Below is a small trained network, with its code and all its weights. Each question gives an input and a class and asks what happens when units are switched off, that is, made to give their printed mean instead of their output.

import numpy as np


def w(rows, s, z=0):
    codes = np.array(rows[::2]) - 128.0
    scale = np.full(codes.shape[1], s)
    scale[-1] = z or s
    return codes * scale


def f(y):
    return y / 2 * (1 + np.tanh(0.7978845608 * (y + 0.044715 * y**3)))


def log_softmax(a):
    a = a - a.max(-1, keepdims=True)
    return a - np.log(np.exp(a).sum(-1, keepdims=True))


def net(x, mask):
    res = np.array(x, float).reshape(1, 8) / 4 @ E
    y = f(res @ A[0][:, :-1].T + A[0][:, -1])
    res = res + np.where(mask, y, B[0][:, -1]) @ B[0][:, :-1]
    return log_softmax(res[-1] @ U[:, :-1].T + U[:, -1])


A, B = {}, {}
E = w([
[97,173,209,148,92,171,168],'x0',
[128,91,51,173,111,198,202],'x1',
[127,128,129,128,128,128,128],'x2',
[109,139,140,100,222,103,208],'x3',
[70,117,124,213,130,66,130],'x4',
[254,202,122,195,168,127,120],'x5',
[174,108,134,112,74,70,180],'x6',
[157,37,195,151,156,152,118],'x7',
],0.0089)
A[0] = w([
[137,84,93,104,153,105,94,104],'neuron 1',
[151,86,135,93,41,50,193,97],'neuron 2',
[61,216,52,74,81,102,140,41],'neuron 3',
[115,66,34,88,161,84,87,89],'neuron 4',
[154,116,129,2,117,200,135,65],'neuron 5',
[62,168,209,137,78,174,177,93],'neuron 6',
[115,156,102,120,114,115,123,60],'neuron 7',
[12,55,121,58,89,126,126,8],'neuron 8',
[97,73,51,160,106,209,200,3],'neuron 9',
[104,104,110,147,19,149,46,54],'neuron 10',
[69,126,135,83,225,100,216,44],'neuron 11',
[93,148,205,63,135,53,44,12],'neuron 12',
[130,1,196,138,149,149,117,53],'neuron 13',
[43,98,127,219,124,52,131,68],'neuron 14',
[179,164,125,187,152,125,122,12],'neuron 15',
[45,138,108,135,186,202,57,93],'neuron 16',
],0.019,0.0075)
B[0] = w([
[117,160,178,148,84,137,143,168],'neuron 1',
[77,117,171,24,192,148,193,218],'neuron 2',
[103,75,178,241,212,125,103,220],'neuron 3',
[116,185,207,149,29,147,140,208],'neuron 4',
[57,152,67,100,113,99,5,211],'neuron 5',
[115,193,215,154,30,141,141,227],'neuron 6',
[135,110,128,164,153,127,121,138],'neuron 7',
[220,234,99,120,197,134,136,238],'neuron 8',
[105,104,26,180,89,109,212,227],'neuron 9',
[229,32,135,77,80,129,89,218],'neuron 10',
[230,33,131,81,82,134,96,250],'neuron 11',
[108,101,15,180,89,122,219,232],'neuron 12',
[107,83,179,235,206,124,108,216],'neuron 13',
[45,152,67,94,113,108,7,230],'neuron 14',
[186,202,111,113,179,132,130,187],'neuron 15',
[76,108,175,19,195,134,197,224],'neuron 16',
],0.03,0.014)
U = w([
[89,112,7,185,74,130,229,116],'0',
[215,254,85,141,184,164,125,175],'1',
[211,22,130,99,67,158,87,13],'2',
[80,82,173,248,194,147,100,253],'3',
[22,164,65,102,95,113,20,12],'4',
[90,203,204,162,9,187,158,149],'5',
[39,107,156,27,179,177,209,167],'6',
],0.0059,0.0028)

Each question gives the input, the list of numbers given to net, and the class t.
The units are the neurons (one row each of A and B). Each row of codes is followed by its name. A weight is (code - 128) times the scale printed after its matrix; where a second scale follows, it is the last column's (A, B and U).
mask holds one flag per neuron, in row order. A switched-off neuron (its flag False) gives its mean, the last column of its row in B, instead of its output. The means were averaged over made-up inputs and are rounded, as every weight is.
A unit's drop is (log p(t) with every unit on - log p(t) with that unit switched off) / (log p(t) with every unit on - log p(t) with every unit switched off).
The circuit of an input: a set's keep is (log p(t) with only the set's units on - log p(t) with every unit switched off) / (log p(t) with every unit on - log p(t) with every unit switched off). Starting from the 12 units with the biggest drops (on a tie, the unit counted first), units are removed one at a time, each time the one whose removal leaves the highest keep (on an exact tie, the one counted first), for as long as the keep stays at least 0.8.
units of the circuit, in order: the units of the circuit, biggest drop first
unit that matters most: the unit with the biggest drop
top k neurons: the k neurons with the biggest drops, biggest first
drop when u is switched off: that unit's drop, to one decimal
input [-3,6,1,-2,0,-8,-2,-6], class 1: top neuron	[neuron 8]
input [-4,8,1,8,2,6,-6,7], class 0: top 2 neurons	[neuron 9; neuron 10]
input [-2,3,6,-3,0,2,-3,-6], class 3: top 2 neurons	[neuron 3; neuron 11]
input [-3,2,0,-2,1,-5,-6,-5], class 6: top 2 neurons	[neuron 16; neuron 13]
input [-5,5,3,-2,8,-7,6,4], class 4: top 2 neurons	[neuron 14; neuron 15]
input [-5,-1,0,6,-6,6,4,0], class 1: top 2 neurons	[neuron 14; neuron 10]
input [-8,-5,7,-4,6,-6,1,-1], class 5: top 3 neurons	[neuron 4; neuron 1; neuron 5]
input [-2,-1,4,-2,6,-6,7,7], class 3: top 3 neurons	[neuron 13; neuron 16; neuron 5]
input [0,0,5,2,-3,0,-5,1], class 6: top 2 neurons	[neuron 16; neuron 14]
input [-6,-2,-2,8,5,-2,-8,7], class 2: top 3 neurons	[neuron 11; neuron 2; neuron 3]
input [8,-7,-8,3,-2,2,3,8], class 3: top 4 neurons	[neuron 13; neuron 9; neuron 4; neuron 1]
input [-5,2,8,0,6,0,0,5], class 4: top 2 neurons	[neuron 14; neuron 3]
input [-6,-5,4,6,6,5,-6,-3], class 2: top 2 neurons	[neuron 11; neuron 8]
input [2,-4,1,-1,-7,-5,-1,-7], class 3: top 2 neurons	[neuron 3; neuron 14]
input [6,-3,4,1,0,-2,-4,-4], class 5: unit that matters most	neuron 6
input [4,-7,-5,-4,1,-6,-6,4], class 0: drop when neuron 2 is switched off	0.2
input [-8,0,6,2,5,2,-3,-6], class 5: drop when neuron 4 is switched off	2.8
input [-1,-7,7,-1,7,2,1,-3], class 0: drop when neuron 5 is switched off	1.8
input [-7,-1,4,8,1,2,-5,-4], class 2: drop when neuron 11 is switched off	5.5
input [4,-3,-1,-4,2,8,7,4], class 1: units of the circuit, in order	[neuron 15]
